torod: [ 64.3  -9.5 -45.5   2.4]
rezon: [ 22.0  13.6 -15.8  -1.0]
Nobe: [ 13.2   9.2 -22.0  -0.2]
Taluz: [ 42.5  56.8 -90.1 -11.9]
Nefab: [ 59.4  36.0 -26.1 -24.8]
tam: [-22.4  -8.1  16.6  -0.8]
buga: [-23.2  36.2 -31.1  -0.2]
pumen: [-8.6 37.1 11.7  7.1]
size: [13.2]	1
size: [ 42.5  56.8 -90.1 -11.9]	4

Puf: [66.8 68.8 72.5 71.6]
ded: [59.2 39.3 41.8 41.4]
subu: [29.5 23.0 23.3 23.1]
puziv: [12.8 -0.8  0.0 -0.2]
size: [29.5]	1
size: [29.5 23.0]	2
size: [59.2]	1
size: [66.8 68.8 72.5]	3
size: [66.8]	1

daf: [  6.3 -14.3   3.6  19.6  13.1 -25.1  47.3 -48.6]
bidu: [40.3 58.7 -8.4 48.7  3.7 30.3 40.2 46.8]
vun: [ 1.6 -3.0 -1.7  1.0 -0.3 -2.7 -0.7  1.1]
vema: [ 1.2  0.7  0.2 -0.2  0.5  1.7 -2.4 -0.3]
Gano: [ 0.7 -1.1 -0.2 -2.1 -0.2  0.1 -1.1  1.7]
ked: [ 1.2  1.0  2.3 -1.5 -0.1  2.1  0.3  0.0]
bak: [  1.0  11.0   5.4   1.8  21.6  -3.4  -2.6 -19.5]
fogop: [ 6.7  2.2  4.3 10.2  1.0 -2.5  8.2 -5.5]
dulad: [ 30.6  60.6  31.4  50.7  73.7 -17.6  13.1 -58.2]
Norin: [ 0.9 -1.7 -1.2 -1.9  0.6 -0.4 -0.6  1.6]
size: [ 0.7 -1.1 -0.2]	3
size: [6.7 2.2 4.3]	3
size: [ 1.2  1.0  2.3 -1.5 -0.1  2.1  0.3  0.0]	8
size: [30.6 60.6]	2

fum: [-62.4 -53.7 -19.5  40.6 -56.6 -34.1 -36.5 -26.4 -45.7   4.5  54.0 -23.4
  -6.4   9.9 -46.1 -53.9   3.4  35.5 -51.0 -97.0 -49.0 -42.0  41.8  39.7]
bezem: [ 57.8  52.1  26.0 -47.8  28.8  38.1  24.3  24.3  21.1  -5.3 -43.4  40.1
 -10.6  -2.3  30.1  63.0  -1.7 -38.6  35.5  94.4  43.1  47.2 -39.6 -46.6]
peg: [-62.4 -53.7 -19.5  40.6 -56.6 -34.1 -36.5 -26.4 -45.7   4.5  54.0 -23.4
  -6.4   9.9 -33.9 -57.4   7.0  32.5 -54.6 -85.6 -33.9 -39.0  42.8  47.8]
size: [-62.4 -53.7 -19.5  40.6 -56.6 -34.1 -36.5 -26.4 -45.7   4.5  54.0 -23.4
  -6.4   9.9 -33.9 -57.4]	16
size: [ 57.8  52.1  26.0 -47.8  28.8  38.1  24.3  24.3  21.1  -5.3 -43.4  40.1
 -10.6  -2.3  30.1  63.0  -1.7 -38.6  35.5  94.4  43.1]	21
size: [-62.4 -53.7 -19.5  40.6 -56.6 -34.1 -36.5 -26.4 -45.7   4.5  54.0 -23.4
  -6.4   9.9 -33.9 -57.4   7.0  32.5 -54.6 -85.6 -33.9 -39.0]	22
size: [ 57.8  52.1  26.0 -47.8  28.8  38.1  24.3  24.3  21.1  -5.3 -43.4  40.1
 -10.6  -2.3  30.1  63.0  -1.7 -38.6  35.5  94.4  43.1  47.2 -39.6 -46.6]	24
size: [-62.4 -53.7 -19.5  40.6 -56.6 -34.1 -36.5 -26.4 -45.7   4.5  54.0 -23.4
  -6.4   9.9 -33.9 -57.4   7.0  32.5 -54.6 -85.6 -33.9 -39.0  42.8  47.8]	24
size: [ 57.8  52.1  26.0 -47.8]	4

Gefot: [-23.4   8.5  -1.2  33.3 -40.2   3.5 -48.1  22.6  34.2  17.5  31.4  70.4
  -4.9 -42.8  16.3  -0.1 -23.1   2.3 -55.9 -33.3 -47.4 -10.6  40.7]
saz: [ -9.4  -9.1 -15.1  27.8 -22.1 -30.9   2.9 -33.2  36.4  17.6  88.0 -32.6
 -35.4  25.7 -49.0   1.2  -5.7   5.5  17.6 -24.8  36.4   6.3 -12.0]
Bivef: [-34.7  -8.3 -31.6  31.9 -25.2   4.7 -46.7  14.5  47.9  24.7  38.3  46.2
  -8.6 -60.7  12.5   4.1 -10.3  13.0 -52.8 -43.4 -56.4  11.9  23.0]
rukek: [-26.5   3.4  -4.4  27.6 -45.5   8.0 -47.4  24.9  34.1  12.1  33.4  65.5
  -1.9 -50.5  15.5  -3.4 -22.8  -1.5 -53.7 -39.3 -48.1  -6.9  40.0]
Kun: [ -4.7   1.4 -13.4  49.6  -7.6 -35.4  -9.1 -46.3  25.9   1.0  60.0 -35.0
 -14.7  27.2 -44.8   7.2 -20.4  20.3  24.1 -24.7  17.9  11.1 -29.5]
zabu: [-32.5  -6.2 -34.6  34.7 -28.9   1.9 -47.4  19.5  50.5  26.5  31.9  54.1
  -7.5 -57.1  15.7   2.5  -8.1   4.6 -52.3 -46.0 -51.7   6.5  27.7]
kalib: [-15.9  -0.5  -9.0  35.7 -49.8  12.9 -47.2  34.8  31.5  19.4  15.6  64.2
   9.6 -59.6   8.6 -10.2 -22.6  11.1 -48.9  -9.0 -31.6 -27.2  36.1]
ses: [-33.7 -11.0 -30.9  35.3 -25.0   9.2 -53.0  15.8  46.8  23.4  34.5  46.0
 -10.0 -61.4  14.1   0.9 -13.0   4.1 -52.0 -43.5 -51.7   6.1  22.8]
Mori: [ -1.7  -4.8 -13.9  52.4 -14.1 -20.6  16.5 -30.3  25.2  18.3  56.2 -24.8
 -30.0  28.0 -38.7   6.9  -9.2  24.1  24.3 -15.1  14.1  13.9 -31.0]
Lafe: [-27.4   0.1  -2.1  33.4 -43.5   4.4 -47.5  28.3  35.2  12.3  36.2  64.8
   0.7 -45.7  15.5  -6.3 -26.3  -0.2 -55.6 -34.1 -44.3  -5.7  42.9]
fos: [-34.4  -4.2 -37.5  33.7 -24.0   7.5 -47.1  17.6  50.2  23.8  35.7  47.9
 -13.7 -54.9  16.6   0.5 -13.6   5.9 -51.9 -41.5 -52.8   7.1  28.4]
size: [-26.5   3.4  -4.4  27.6 -45.5]	5
size: [ -4.7   1.4 -13.4  49.6]	4
size: [ -1.7  -4.8 -13.9  52.4 -14.1 -20.6  16.5 -30.3  25.2  18.3  56.2 -24.8
 -30.0  28.0 -38.7   6.9]	16
size: [-15.9  -0.5  -9.0  35.7 -49.8  12.9 -47.2  34.8  31.5  19.4  15.6  64.2
   9.6 -59.6   8.6 -10.2 -22.6  11.1 -48.9  -9.0 -31.6 -27.2  36.1]	23
size: [ -9.4  -9.1 -15.1  27.8 -22.1 -30.9   2.9 -33.2  36.4  17.6  88.0 -32.6
 -35.4  25.7 -49.0   1.2  -5.7   5.5  17.6 -24.8  36.4]	21

Nuba: [ 20.2   2.0  15.5   7.8   0.3  -3.7 -20.3 -34.1   1.9 -23.4   8.5 -41.1
  10.5 -50.0  -2.7  -2.8  11.1   3.9  12.1  -5.6 -36.2 -19.4   9.0   6.2
 -43.3  20.1   5.8  -4.3  -4.5   6.1  -6.4 -11.5 -18.7 -17.2  26.5  -0.1]
bir: [ 20.2   2.0  15.5   7.8   0.3  -3.7 -20.3 -34.1   1.9  29.1   8.5 -41.1
  10.5 -50.0  25.5  -2.8  11.1   3.9  12.1  -5.6 -36.2 -19.4   0.9   6.2
 -43.3  20.1   5.8  -4.3  -4.5   6.1  13.6 -11.5 -18.7 -17.2  26.5  -0.1]
saro: [  6.4  10.4  11.9   6.0   3.7  -5.5 -12.5 -13.8  -2.3  24.4   2.4 -30.9
  -1.6 -37.5  14.5  -6.2  17.4  -2.4  14.3 -11.3 -34.9 -18.1  -2.0  13.8
 -30.7  15.6   1.1   0.5   4.8   1.3  18.8  -3.1  -1.3 -16.0  18.1  -0.4]
kanu: [ -9.4  15.5  -7.8 -17.3   4.2  19.6   9.6   9.8   6.8  15.5 -25.6   7.4
 -15.2 -13.3 -33.4  -6.7   2.7  -9.7   9.9  -0.9  40.5 -23.8 -25.1   8.8
  -3.4   3.6  -9.5  -9.8  25.2 -12.4   6.8   5.6  48.0  13.7  -5.8  -7.9]
mubu: [-10.3   0.5   1.3  11.4   1.2 -17.5   0.5  19.7 -10.6 -16.9  11.4   5.7
  -5.4  23.0  10.9  -0.1   7.9  -0.1  -3.7  -7.8 -31.0  17.5  14.3   4.9
  14.5  -7.6   1.2  14.4  -7.0   2.6   3.4   5.7 -13.0 -10.6  -5.4   5.8]
zikun: [  3.3 -13.7 -10.4  -9.5  -6.0  12.4   9.2  -2.8   8.1 -14.1  -5.9  22.9
   8.2  21.7 -14.1   7.2 -23.9   3.5 -12.4  16.7  46.0   9.4  -2.2 -17.9
  19.5 -10.3  -0.1  -8.7  -4.5  -1.1 -21.6  -2.5   0.5  20.0 -11.3  -1.9]
kuz: [  6.4  10.4  11.9   6.0   3.7  -5.5 -12.5 -13.8  -2.3  24.4   2.4 -30.9
  -1.6 -37.5  14.5  -6.2  17.4  -2.4  14.3 -11.3  72.6  -5.1 -17.3 -15.5
  14.5  -7.5  -5.2 -16.9   8.4  -7.6 -20.3  -0.8  24.9  28.2 -13.4  -6.2]
Nav: [  6.4  10.4  11.9   6.0   3.7  -5.5 -13.6 -13.8  -2.3  24.4   2.4 -30.9
  -1.6   6.0  14.5  -6.2  17.4  -2.4  14.3 -11.3 -34.9 -18.1  -2.0  13.8
 -30.7  15.6   1.1   0.5   4.8   1.3  18.8  -3.1  -1.3 -16.0  18.1   7.3]
size: [-10.3   0.5   1.3  11.4   1.2 -17.5   0.5  19.7 -10.6 -16.9  11.4   5.7
  -5.4  23.0  10.9  -0.1   7.9  -0.1  -3.7  -7.8 -31.0  17.5  14.3   4.9
  14.5  -7.6   1.2  14.4  -7.0   2.6   3.4   5.7 -13.0 -10.6  -5.4   5.8]	36
size: [  6.4  10.4  11.9   6.0   3.7  -5.5 -12.5 -13.8  -2.3  24.4   2.4 -30.9
  -1.6 -37.5  14.5  -6.2  17.4  -2.4  14.3 -11.3  72.6  -5.1 -17.3 -15.5
  14.5  -7.5  -5.2]	27
size: [ 20.2   2.0  15.5   7.8   0.3  -3.7 -20.3 -34.1   1.9  29.1   8.5 -41.1
  10.5 -50.0  25.5  -2.8  11.1   3.9  12.1  -5.6 -36.2 -19.4   0.9   6.2
 -43.3]	25
size: [  3.3 -13.7 -10.4  -9.5  -6.0  12.4   9.2  -2.8   8.1 -14.1  -5.9  22.9
   8.2  21.7 -14.1   7.2 -23.9   3.5 -12.4  16.7  46.0   9.4  -2.2]	23

rezoz: [-34.8  72.3  -9.6  74.5 -35.1  44.6  70.0  73.6  72.3  72.7  70.3  67.4
 -34.3]
lor: [ 11.6 -40.7   8.2 -37.5  11.7 -62.7 -37.2 -40.0 -40.1 -40.6 -43.8 -32.2
  11.8]
Noze: [ 7.7  2.3  6.0  0.2  7.7 30.0 -0.5  2.8  2.5  1.2  4.0 -0.9  8.2]
gami: [  7.7   2.3   6.0   0.2   7.7  30.0  -0.5   2.8   2.5   1.2   4.0  -0.9
 -34.3]
size: [ 11.6 -40.7   8.2 -37.5  11.7 -62.7 -37.2 -40.0 -40.1 -40.6 -43.8 -32.2
  11.8]	13
size: [-34.8  72.3  -9.6  74.5 -35.1  44.6  70.0  73.6  72.3  72.7]	10
size: [ 7.7  2.3  6.0  0.2  7.7 30.0 -0.5  2.8  2.5  1.2  4.0 -0.9  8.2]	13
size: [7.7 2.3 6.0 0.2]	4

zimi: [-55.3  67.8 -56.1 -84.4  29.8]
Leb: [-55.3  67.8 -49.2 -42.2  48.6]
Nagaz: [  8.6 -61.3 -56.1 -84.4  29.8]
Nos: [-55.3  67.8 -49.2 -36.1  51.4]
size: [-55.3  67.8 -49.2 -36.1  51.4]	5
size: [  8.6 -61.3 -56.1 -84.4]	4
size: [-55.3  67.8 -56.1]	3
size: [-55.3  67.8]	2
size: [  8.6 -61.3]	2

fidi: [ 30.7 -30.5   8.8 -27.6   4.2  -0.2 -26.0]
zus: [ 32.3 -37.2  24.6 -24.3  72.7 -58.5 -28.1]
div: [-47.0  -7.3  15.9 -26.9 -42.1 -28.4   0.3]
nurum: [-29.9 -49.7 -12.3 -23.2  -3.5 -10.6 -24.7]
lof: [ 39.5  -3.1  14.8 -18.3   0.7 -10.9  -5.9]
Bome: [-32.0 -64.9  22.8  14.7  15.6 -20.9 -15.1]
size: [-29.9 -49.7 -12.3 -23.2]	4
size: [-47.0  -7.3]	2
size: [39.5 -3.1 14.8]	3
size: [ 30.7 -30.5   8.8 -27.6]	4
size: [-32.0 -64.9  22.8  14.7  15.6 -20.9 -15.1]	7

